Below are the code and all the weights of a small trained network. Each question names an input and a target symbol and asks about switching units off, where a switched-off unit gives its printed mean instead of its output.

import numpy as np


def w(rows, s, z=0):
    codes = np.array(rows[::2]) - 128.0
    scale = np.full(codes.shape[1], s)
    scale[-1] = z or s
    return codes * scale


def f(y):
    return np.maximum(y, 0)


def softmax(a):
    e = np.exp(a - a.max(-1, keepdims=True))
    return e / e.sum(-1, keepdims=True)


def log_softmax(a):
    a = a - a.max(-1, keepdims=True)
    return a - np.log(np.exp(a).sum(-1, keepdims=True))


def net(x, mask):
    ids = ['αγδηθλπστψ'.index(c) for c in x.split()]
    T = len(ids)
    res = E[ids] + P[:T]
    u = 0
    for l in range(2):
        r = res
        for j in range(3):
            rows = slice(3 * j, 3 * j + 3)
            q, k, v = (r @ M[l][rows].T for M in (Q, K, V))
            z = softmax(np.where(np.tri(T) > 0, q @ k.T / 3**0.5, -1e9)) @ v
            o = O[l][rows]
            res = res + np.where(mask[u + j], z, o[:, -1]) @ o[:, :-1]
        u += 3
        y = f(res @ A[l][:, :-1].T + A[l][:, -1])
        res = res + np.where(mask[u : u + 8], y, B[l][:, -1]) @ B[l][:, :-1]
        u += 8
    return log_softmax(res[-1] @ U[:, :-1].T + U[:, -1])


Q, K, V, O, A, B = {}, {}, {}, {}, {}, {}
E = w([
[103,182,84,101,151,78,115,112],'α',
[117,180,159,106,25,84,219,111],'γ',
[73,89,162,112,135,231,74,101],'δ',
[52,140,120,139,88,109,78,189],'η',
[96,161,59,199,117,180,157,142],'θ',
[80,163,215,208,127,104,129,116],'λ',
[157,86,146,108,207,148,194,203],'π',
[184,101,155,141,75,43,118,89],'σ',
[187,134,135,158,155,165,152,53],'τ',
[139,34,112,151,9,163,144,127],'ψ',
],0.012)
P = w([
[205,229,116,115,57,173,68,142],'0',
[2,53,130,147,185,84,144,104],'1',
[25,76,124,125,160,78,166,106],'2',
[38,108,118,121,137,101,173,102],'3',
[152,163,172,114,113,174,133,126],'4',
[144,154,186,119,109,174,136,131],'5',
],0.0078)
Q[0] = w([
[100,108,121,128,173,224,93,133],'L0H0',
[110,173,173,147,136,215,116,126],'L0H0',
[121,145,170,115,141,169,164,154],'L0H0',
[59,73,83,136,157,98,153,91],'L0H1',
[231,200,117,154,119,178,3,164],'L0H1',
[48,75,82,152,132,96,173,53],'L0H1',
[87,58,33,143,186,104,147,111],'L0H2',
[183,185,143,105,112,183,92,169],'L0H2',
[119,94,71,150,179,128,129,144],'L0H2',
],0.0077)
K[0] = w([
[183,122,132,28,162,147,249,200],'L0H0',
[96,104,143,153,193,118,171,195],'L0H0',
[99,65,120,104,121,127,170,132],'L0H0',
[172,102,193,76,173,141,209,226],'L0H1',
[23,148,99,172,60,96,113,1],'L0H1',
[194,81,149,119,216,129,221,236],'L0H1',
[254,130,81,33,124,166,151,144],'L0H2',
[46,96,208,156,174,75,93,181],'L0H2',
[183,120,141,98,127,139,151,161],'L0H2',
],0.0061)
V[0] = w([
[178,116,163,106,180,137,166,206],'L0H0',
[120,165,125,157,115,136,156,74],'L0H0',
[84,186,117,121,134,111,111,95],'L0H0',
[130,141,145,129,152,90,129,72],'L0H1',
[133,99,151,135,182,143,132,182],'L0H1',
[65,2,160,117,222,59,178,147],'L0H1',
[85,108,172,123,78,112,150,153],'L0H2',
[124,185,113,237,106,139,101,130],'L0H2',
[176,128,97,87,50,127,110,65],'L0H2',
],0.0072)
O[0] = w([
[147,160,178,124,72,110,180,129,168],'L0H0',
[126,101,128,107,191,157,142,97,162],'L0H0',
[124,89,126,87,159,121,115,138,123],'L0H0',
[177,127,117,113,152,114,119,96,104],'L0H1',
[142,145,171,134,129,159,127,159,209],'L0H1',
[254,136,153,152,142,133,122,183,255],'L0H1',
[113,138,91,142,138,108,158,162,191],'L0H2',
[103,93,162,147,176,136,110,142,249],'L0H2',
[140,160,74,134,148,168,71,118,90],'L0H2',
],0.0086,0.0017)
A[0] = w([
[161,122,128,158,90,98,101,2,164],'L0N0',
[144,142,87,61,177,62,109,70,238],'L0N1',
[96,198,126,140,181,110,186,92,208],'L0N2',
[126,178,118,153,89,102,123,147,100],'L0N3',
[126,116,97,89,189,187,132,138,148],'L0N4',
[66,60,105,141,153,104,176,31,226],'L0N5',
[112,192,177,184,133,83,100,100,52],'L0N6',
[193,141,105,93,138,131,155,159,6],'L0N7',
],0.0072,0.0013)
B[0] = w([
[167,102,214,98,110,48,119,34,181],'L0N0',
[184,96,71,29,172,77,204,75,174],'L0N1',
[153,166,77,182,169,137,196,104,204],'L0N2',
[203,140,132,151,96,106,100,183,149],'L0N3',
[157,61,72,134,208,162,62,162,168],'L0N4',
[74,217,127,97,34,156,254,69,253],'L0N5',
[97,135,130,218,152,110,120,72,175],'L0N6',
[54,199,169,183,113,82,146,148,188],'L0N7',
],0.0054,0.0048)
Q[1] = w([
[226,128,154,150,157,132,141,166],'L1H0',
[136,114,68,73,125,92,86,112],'L1H0',
[97,160,106,41,114,131,157,86],'L1H0',
[153,99,66,96,153,173,92,140],'L1H1',
[105,142,57,89,132,200,18,150],'L1H1',
[92,161,176,164,110,33,181,84],'L1H1',
[2,78,91,92,90,143,196,102],'L1H2',
[96,138,175,91,93,129,203,101],'L1H2',
[76,183,143,88,140,93,170,85],'L1H2',
],0.0083)
K[1] = w([
[80,97,106,109,153,49,41,127],'L1H0',
[137,154,106,154,76,185,156,75],'L1H0',
[125,114,122,134,86,150,222,133],'L1H0',
[101,119,46,136,122,137,8,43],'L1H1',
[36,166,79,167,78,194,31,89],'L1H1',
[178,139,175,156,175,92,204,250],'L1H1',
[191,98,139,150,145,132,174,254],'L1H2',
[143,40,149,132,138,98,213,147],'L1H2',
[135,114,119,174,191,55,208,156],'L1H2',
],0.0082)
V[1] = w([
[169,103,158,144,183,165,203,183],'L1H0',
[124,109,114,186,195,72,149,53],'L1H0',
[184,158,128,116,159,128,195,79],'L1H0',
[72,74,102,130,188,185,127,67],'L1H1',
[156,132,138,153,131,42,137,35],'L1H1',
[106,209,103,149,80,124,144,154],'L1H1',
[107,254,110,112,175,17,172,156],'L1H2',
[231,177,186,143,106,53,108,73],'L1H2',
[137,167,199,193,130,197,139,58],'L1H2',
],0.0064)
O[1] = w([
[138,189,68,55,150,190,110,94,144],'L1H0',
[130,151,137,173,155,181,88,253,217],'L1H0',
[106,166,96,116,59,228,129,194,220],'L1H0',
[233,155,139,204,239,119,79,116,97],'L1H1',
[107,104,189,198,129,57,126,15,145],'L1H1',
[63,211,56,129,103,130,187,118,162],'L1H1',
[150,204,174,6,190,95,68,191,250],'L1H2',
[132,219,189,131,144,90,197,101,70],'L1H2',
[165,88,156,119,202,184,248,111,254],'L1H2',
],0.0052,0.0041)
A[1] = w([
[167,57,102,134,133,185,211,213,214],'L1N0',
[56,118,88,200,239,100,108,182,55],'L1N1',
[157,236,86,55,217,136,58,154,58],'L1N2',
[107,70,152,42,169,205,101,198,254],'L1N3',
[115,37,150,125,181,142,6,168,43],'L1N4',
[167,57,135,149,205,158,25,153,51],'L1N5',
[151,2,160,142,182,62,143,130,96],'L1N6',
[192,25,93,202,252,143,91,128,75],'L1N7',
],0.0049,0.0021)
B[1] = w([
[116,58,72,132,127,144,181,132,253],'L1N0',
[134,235,94,211,85,102,38,215,186],'L1N1',
[135,143,31,125,158,3,102,76,164],'L1N2',
[81,45,142,10,156,88,87,163,224],'L1N3',
[95,164,238,36,37,115,16,79,152],'L1N4',
[86,217,145,11,41,187,25,59,163],'L1N5',
[152,126,165,158,59,83,108,14,170],'L1N6',
[185,181,62,113,46,225,156,48,196],'L1N7',
],0.0052,0.0061)
U = w([
[166,176,42,74,185,59,97,112,135],'α',
[75,197,132,57,54,127,199,110,7],'γ',
[89,83,155,55,145,220,46,71,65],'δ',
[104,163,159,119,63,99,15,200,174],'η',
[165,172,13,192,96,189,133,178,106],'θ',
[115,199,229,243,164,126,124,168,197],'λ',
[93,3,145,96,241,115,187,187,253],'π',
[153,56,204,107,93,21,102,67,138],'σ',
[234,143,161,109,188,201,164,31,102],'τ',
[127,22,87,184,49,130,160,106,117],'ψ',
],0.0053,0.002)

Each question gives the input, a string of symbols that net reads in full, and the target symbol t.
The units are the heads (3 rows each of Q, K, V and O) and the neurons (one row each of A and B). Each row of codes is followed by its name. A weight is (code - 128) times the scale printed after its matrix; where a second scale follows, it is the last column's (O, A, B and U).
mask holds one flag per unit, layer by layer, with each layer's heads first. A switched-off unit (its flag False) gives its mean, the last column of its rows in O or B, instead of its output. The means were averaged over made-up inputs and are rounded, as every weight is.
A unit's drop is (log p(t) with every unit on - log p(t) with that unit switched off) / (log p(t) with every unit on - log p(t) with every unit switched off).
The circuit of an input: a set's keep is (log p(t) with only the set's units on - log p(t) with every unit switched off) / (log p(t) with every unit on - log p(t) with every unit switched off). Starting from the 12 units with the biggest drops (on a tie, the unit counted first), units are removed one at a time, each time the one whose removal leaves the highest keep (on an exact tie, the one counted first), for as long as the keep stays at least 0.8.
circuit, biggest first: the units of the circuit, biggest drop first
unit that matters most: the unit with the biggest drop
top k neurons: the k neurons with the biggest drops, biggest first
top k neurons in layer l: the k neurons of layer l with the biggest drops, biggest first
which heads matter: for each layer, one digit per head in row order, 1 if its drop is at least 0.15 and else 0, layers parted by /
input ψ π σ τ, target θ: circuit, biggest first	(L0H1; L1H2; L0H2)
input λ α τ, target τ: circuit, biggest first	(L1H1; L0H0; L0H1; L1N7)
input π π π, target γ: circuit, biggest first	(L0H0; L1H0)
input η θ π, target σ: circuit, biggest first	(L1H0; L0H1; L1N6; L0N5)
input π ψ α, target γ: which heads matter	100 / 010
input ψ η τ, target τ: which heads matter	010 / 010
input λ σ π ψ, target π: which heads matter	011 / 001
input π σ ψ, target γ: which heads matter	100 / 010
input η λ π, target σ: top 2 neurons	(L0N5; L1N6)
input γ λ π, target α: which heads matter	011 / 101
input ψ π λ, target θ: circuit, biggest first	(L1H2; L0H1; L0H2; L1H0)
input π ψ λ τ, target γ: circuit, biggest first	(L1H1; L0H0; L0N5; L0H1)
input θ ψ π, target δ: top neuron	(L0N5)
input π π π θ τ, target γ: unit that matters most	L0H0
input η π π π δ σ, target γ: circuit, biggest first	(L0H1; L1H1; L0H2; L0H0)
input σ π τ, target λ: circuit, biggest first	(L0H1; L1H2; L1H0; L0N0)
input ψ γ σ π, target θ: which heads matter	011 / 001
input θ λ π, target δ: top 2 neurons	(L1N5; L0N5)
input ψ π θ, target θ: circuit, biggest first	(L0H2; L1H2; L0H1; L1H1)
input δ π λ τ, target ψ: which heads matter	111 / 011
input θ π λ, target δ: unit that matters most	L0H1
input ψ π η, target θ: which heads matter	011 / 011
input ψ π π σ π, target γ: which heads matter	111 / 111
input δ π λ, target ψ: which heads matter	111 / 011
input λ π θ, target π: which heads matter	011 / 011
input τ δ π, target τ: top 3 neurons in layer 0	(L0N4; L0N5; L0N0)
input γ θ σ λ δ α, target α: which heads matter	100 / 011
input η π λ, target σ: top 2 neurons in layer 1	(L1N6; L1N4)
input τ γ λ, target λ: which heads matter	000 / 110
